Below is a small trained network, with its code and all its weights. Each question gives an input and a class and asks what happens when units are switched off, that is, made to give their printed mean instead of their output.

import numpy as np


def w(rows, s, z=0):
    codes = np.array(rows[::2]) - 128.0
    scale = np.full(codes.shape[1], s)
    scale[-1] = z or s
    return codes * scale


def f(y):
    return y / 2 * (1 + np.tanh(0.7978845608 * (y + 0.044715 * y**3)))


def log_softmax(a):
    a = a - a.max(-1, keepdims=True)
    return a - np.log(np.exp(a).sum(-1, keepdims=True))


def net(x, mask):
    res = np.array(x, float).reshape(1, 7) / 4 @ E
    y = f(res @ A[0][:, :-1].T + A[0][:, -1])
    res = res + np.where(mask, y, B[0][:, -1]) @ B[0][:, :-1]
    return log_softmax(res[-1] @ U[:, :-1].T + U[:, -1])


A, B = {}, {}
E = w([
[45,94,149,158,87,154,204,222],'x0',
[108,148,92,222,167,58,208,73],'x1',
[154,97,167,112,2,62,132,92],'x2',
[128,129,128,127,128,129,129,127],'x3',
[58,156,115,205,93,120,32,127],'x4',
[129,128,129,129,130,125,127,131],'x5',
[122,239,18,63,72,80,138,177],'x6',
],0.0061)
A[0] = w([
[116,239,26,62,73,80,144,177,4],'neuron 1',
[83,125,143,139,113,152,169,188,119],'neuron 2',
[134,98,175,97,129,169,82,138,110],'neuron 3',
[182,155,102,102,165,108,65,73,143],'neuron 4',
[205,135,148,51,155,137,238,145,122],'neuron 5',
[120,167,110,181,148,59,188,87,84],'neuron 6',
[87,151,126,182,107,135,55,129,81],'neuron 7',
[123,59,188,174,141,150,125,77,30],'neuron 8',
[139,132,152,32,100,164,45,202,127],'neuron 9',
[74,128,127,138,94,139,196,244,129],'neuron 10',
[116,141,113,185,159,62,183,90,133],'neuron 11',
[113,138,89,133,203,165,114,148,127],'neuron 12',
[81,172,124,194,91,117,37,149,69],'neuron 13',
[105,174,100,127,208,162,121,161,98],'neuron 14',
[144,121,147,109,1,56,139,89,118],'neuron 15',
[104,175,91,123,211,168,121,162,120],'neuron 16',
[201,185,108,95,169,100,70,68,128],'neuron 17',
],0.0097,0.0015)
B[0] = w([
[158,120,210,165,250,207,118,99,255],'neuron 1',
[98,130,156,141,76,112,132,94,167],'neuron 2',
[132,170,110,165,146,170,151,131,160],'neuron 3',
[48,116,172,150,71,118,153,106,179],'neuron 4',
[76,94,53,84,207,51,66,114,202],'neuron 5',
[124,163,52,138,97,176,140,156,191],'neuron 6',
[107,101,93,88,182,88,119,115,168],'neuron 7',
[160,145,198,137,209,182,122,118,185],'neuron 8',
[125,195,21,172,99,182,165,155,202],'neuron 9',
[48,118,178,156,57,112,133,69,205],'neuron 10',
[119,186,61,143,105,196,132,157,192],'neuron 11',
[193,132,168,101,88,105,127,140,175],'neuron 12',
[99,91,67,69,197,66,110,114,189],'neuron 13',
[197,110,141,105,85,98,123,162,183],'neuron 14',
[236,110,161,85,71,82,130,191,194],'neuron 15',
[206,107,147,102,88,93,132,165,191],'neuron 16',
[44,107,174,158,57,110,144,96,192],'neuron 17',
],0.018,0.0087)
U = w([
[158,134,207,176,227,200,124,90,249],'0',
[27,113,174,171,40,96,154,67,86],'1',
[127,210,2,164,102,189,159,171,131],'2',
[235,106,157,80,72,66,129,188,101],'3',
[77,84,44,60,207,47,83,98,36],'4',
],0.009,0.0011)

Each question gives the input, the list of numbers given to net, and the class t.
The units are the neurons (one row each of A and B). Each row of codes is followed by its name. A weight is (code - 128) times the scale printed after its matrix; where a second scale follows, it is the last column's (A, B and U).
mask holds one flag per neuron, in row order. A switched-off neuron (its flag False) gives its mean, the last column of its row in B, instead of its output. The means were averaged over made-up inputs and are rounded, as every weight is.
A unit's drop is (log p(t) with every unit on - log p(t) with that unit switched off) / (log p(t) with every unit on - log p(t) with every unit switched off).
The circuit of an input: a set's keep is (log p(t) with only the set's units on - log p(t) with every unit switched off) / (log p(t) with every unit on - log p(t) with every unit switched off). Starting from the 12 units with the biggest drops (on a tie, the unit counted first), units are removed one at a time, each time the one whose removal leaves the highest keep (on an exact tie, the one counted first), for as long as the keep stays at least 0.8.
circuit, biggest first: the units of the circuit, biggest drop first
unit that matters most: the unit with the biggest drop
k most important neurons: the k neurons with the biggest drops, biggest first
drop of u: that unit's drop, to one decimal
input [-3,2,6,-6,-2,-8,-3], class 3: circuit, biggest first -> (neuron 15)
input [4,1,-4,8,4,-5,4], class 0: 4 most important neurons -> (neuron 1; neuron 5; neuron 15; neuron 17)
input [-7,7,-1,5,1,-2,2], class 1: 3 most important neurons -> (neuron 17; neuron 4; neuron 9)
input [0,4,-4,4,-3,1,1], class 2: 2 most important neurons -> (neuron 15; neuron 11)
input [1,8,7,3,-5,-7,0], class 2: 2 most important neurons -> (neuron 11; neuron 6)
input [-1,-1,-1,-7,-3,-2,-2], class 4: 2 most important neurons -> (neuron 1; neuron 15)
input [3,4,-2,-7,5,7,-3], class 4: 4 most important neurons -> (neuron 1; neuron 9; neuron 13; neuron 7)
input [0,-1,2,2,-1,-2,-1], class 3: 4 most important neurons -> (neuron 1; neuron 10; neuron 11; neuron 9)
input [-2,-6,-5,-6,7,-8,4], class 4: 2 most important neurons -> (neuron 13; neuron 7)
input [3,7,-6,7,-5,1,1], class 2: 3 most important neurons -> (neuron 11; neuron 6; neuron 15)
input [6,0,5,4,3,8,-6], class 0: 3 most important neurons -> (neuron 8; neuron 17; neuron 4)
input [0,-5,4,7,-6,-8,-3], class 4: 2 most important neurons -> (neuron 5; neuron 11)
input [4,7,2,1,-7,7,-6], class 2: 4 most important neurons -> (neuron 1; neuron 11; neuron 6; neuron 13)
input [5,3,8,7,4,-6,0], class 3: unit that matters most -> neuron 15
input [8,-3,1,-7,-7,8,4], class 1: drop of neuron 2 -> 0.2
input [-2,5,-5,-1,-4,-3,1], class 2: drop of neuron 11 -> 1.5
input [-7,-1,2,-8,7,1,-6], class 1: drop of neuron 2 -> -0.2
